Below are the code and all the weights of a small trained network. Each question names an input and a class and asks about switching units off, where a switched-off unit gives its printed mean instead of its output.

import numpy as np


def w(rows, s, z=0):
    codes = np.array(rows[::2]) - 128.0
    scale = np.full(codes.shape[1], s)
    scale[-1] = z or s
    return codes * scale


def f(y):
    return np.maximum(y, 0)


def log_softmax(a):
    a = a - a.max(-1, keepdims=True)
    return a - np.log(np.exp(a).sum(-1, keepdims=True))


def net(x, mask):
    res = np.array(x, float).reshape(1, 3) / 4 @ E
    y = f(res @ A[0][:, :-1].T + A[0][:, -1])
    res = res + np.where(mask, y, B[0][:, -1]) @ B[0][:, :-1]
    return log_softmax(res[-1] @ U[:, :-1].T + U[:, -1])


A, B = {}, {}
E = w([
[117,90,136,251],'x0',
[183,82,214,115],'x1',
[39,60,138,86],'x2',
],0.017)
A[0] = w([
[134,160,122,125,164],'n0',
[73,150,163,130,116],'n1',
[128,133,127,135,77],'n2',
[127,158,96,101,157],'n3',
[136,188,107,119,155],'n4',
[82,106,173,155,90],'n5',
[112,138,155,172,124],'n6',
[96,160,98,137,177],'n7',
[139,173,100,180,142],'n8',
[113,209,108,153,137],'n9',
[186,122,137,126,113],'n10',
[179,80,208,113,135],'n11',
[185,113,135,128,133],'n12',
[160,166,143,140,163],'n13',
[153,165,125,183,129],'n14',
[120,96,125,193,145],'n15',
[76,139,130,92,152],'n16',
[123,183,149,53,218],'n17',
[161,97,175,118,129],'n18',
[71,176,15,145,253],'n19',
[67,71,107,110,139],'n20',
[100,120,137,183,146],'n21',
[144,138,131,208,132],'n22',
[81,163,3,142,252],'n23',
[187,147,146,138,135],'n24',
[169,128,107,120,111],'n25',
[181,147,139,125,121],'n26',
[188,75,235,111,145],'n27',
[174,145,108,140,191],'n28',
[164,101,231,117,133],'n29',
[204,194,119,156,240],'n30',
[124,58,172,183,105],'n31',
[174,136,163,180,150],'n32',
[130,99,137,166,109],'n33',
[147,169,120,17,255],'n34',
[81,80,123,159,118],'n35',
[110,107,142,209,141],'n36',
[41,76,153,102,137],'n37',
[118,98,177,87,118],'n38',
],0.018,0.0094)
B[0] = w([
[139,149,96,112,157],'n0',
[116,120,111,141,150],'n1',
[140,129,129,126,129],'n2',
[135,113,85,101,171],'n3',
[140,154,97,97,176],'n4',
[115,117,153,157,166],'n5',
[144,126,150,147,164],'n6',
[146,115,84,148,174],'n7',
[176,144,137,136,187],'n8',
[197,128,108,121,183],'n9',
[112,152,140,118,164],'n10',
[107,120,176,111,209],'n11',
[106,154,147,123,166],'n12',
[126,161,131,126,174],'n13',
[166,147,138,133,184],'n14',
[174,118,139,162,193],'n15',
[103,109,93,117,176],'n16',
[98,132,92,12,217],'n17',
[97,130,149,127,177],'n18',
[152,110,40,155,247],'n19',
[51,121,105,166,194],'n20',
[135,107,131,193,181],'n21',
[166,130,144,139,197],'n22',
[140,120,26,164,246],'n23',
[105,177,142,132,180],'n24',
[132,144,125,122,150],'n25',
[118,168,123,113,169],'n26',
[94,139,180,114,231],'n27',
[146,169,130,96,181],'n28',
[98,129,194,99,209],'n29',
[221,226,120,98,235],'n30',
[126,115,158,146,201],'n31',
[141,168,160,135,193],'n32',
[140,118,152,133,165],'n33',
[101,128,92,8,252],'n34',
[115,104,134,188,179],'n35',
[171,96,165,254,204],'n36',
[64,26,128,129,212],'n37',
[95,117,137,102,178],'n38',
],0.016,0.025)
U = w([
[203,176,27,60,217],'0',
[85,254,151,46,254],'1',
[45,68,10,99,61],'2',
[44,42,163,44,125],'3',
[249,167,79,208,67],'4',
[186,200,242,166,92],'5',
[119,39,68,242,140],'6',
[86,40,221,187,101],'7',
],0.0091,0.0042)

Each question gives the input, the list of numbers given to net, and the class t.
The units are the neurons (one row each of A and B). Each row of codes is followed by its name. A weight is (code - 128) times the scale printed after its matrix; where a second scale follows, it is the last column's (A, B and U).
mask holds one flag per neuron, in row order. A switched-off neuron (its flag False) gives its mean, the last column of its row in B, instead of its output. The means were averaged over made-up inputs and are rounded, as every weight is.
A unit's drop is (log p(t) with every unit on - log p(t) with that unit switched off) / (log p(t) with every unit on - log p(t) with every unit switched off).
The circuit of an input: a set's keep is (log p(t) with only the set's units on - log p(t) with every unit switched off) / (log p(t) with every unit on - log p(t) with every unit switched off). Starting from the 12 units with the biggest drops (on a tie, the unit counted first), units are removed one at a time, each time the one whose removal leaves the highest keep (on an exact tie, the one counted first), for as long as the keep stays at least 0.8.
units of the circuit, in order: the units of the circuit, biggest drop first
k most important neurons: the k neurons with the biggest drops, biggest first
drop of u: that unit's drop, to one decimal
input [1,-2,-2], class 4: units of the circuit, in order : n34
input [1,-4,5], class 6: 2 most important neurons : n34, n17
input [3,1,-5], class 5: 2 most important neurons : n23, n19
input [-7,1,7], class 3: 2 most important neurons : n23, n19
input [-8,1,1], class 3: 3 most important neurons : n30, n23, n19
input [0,-6,1], class 2: 2 most important neurons : n30, n36
input [3,1,8], class 7: 2 most important neurons : n23, n19
input [1,0,6], class 6: 2 most important neurons : n34, n17
input [1,0,7], class 6: drop of n34 : 0.4
input [-7,-6,1], class 2: drop of n30 : 0.8
input [0,5,-6], class 1: drop of n36 : 0.1
input [2,-8,0], class 4: drop of n37 : 0.1
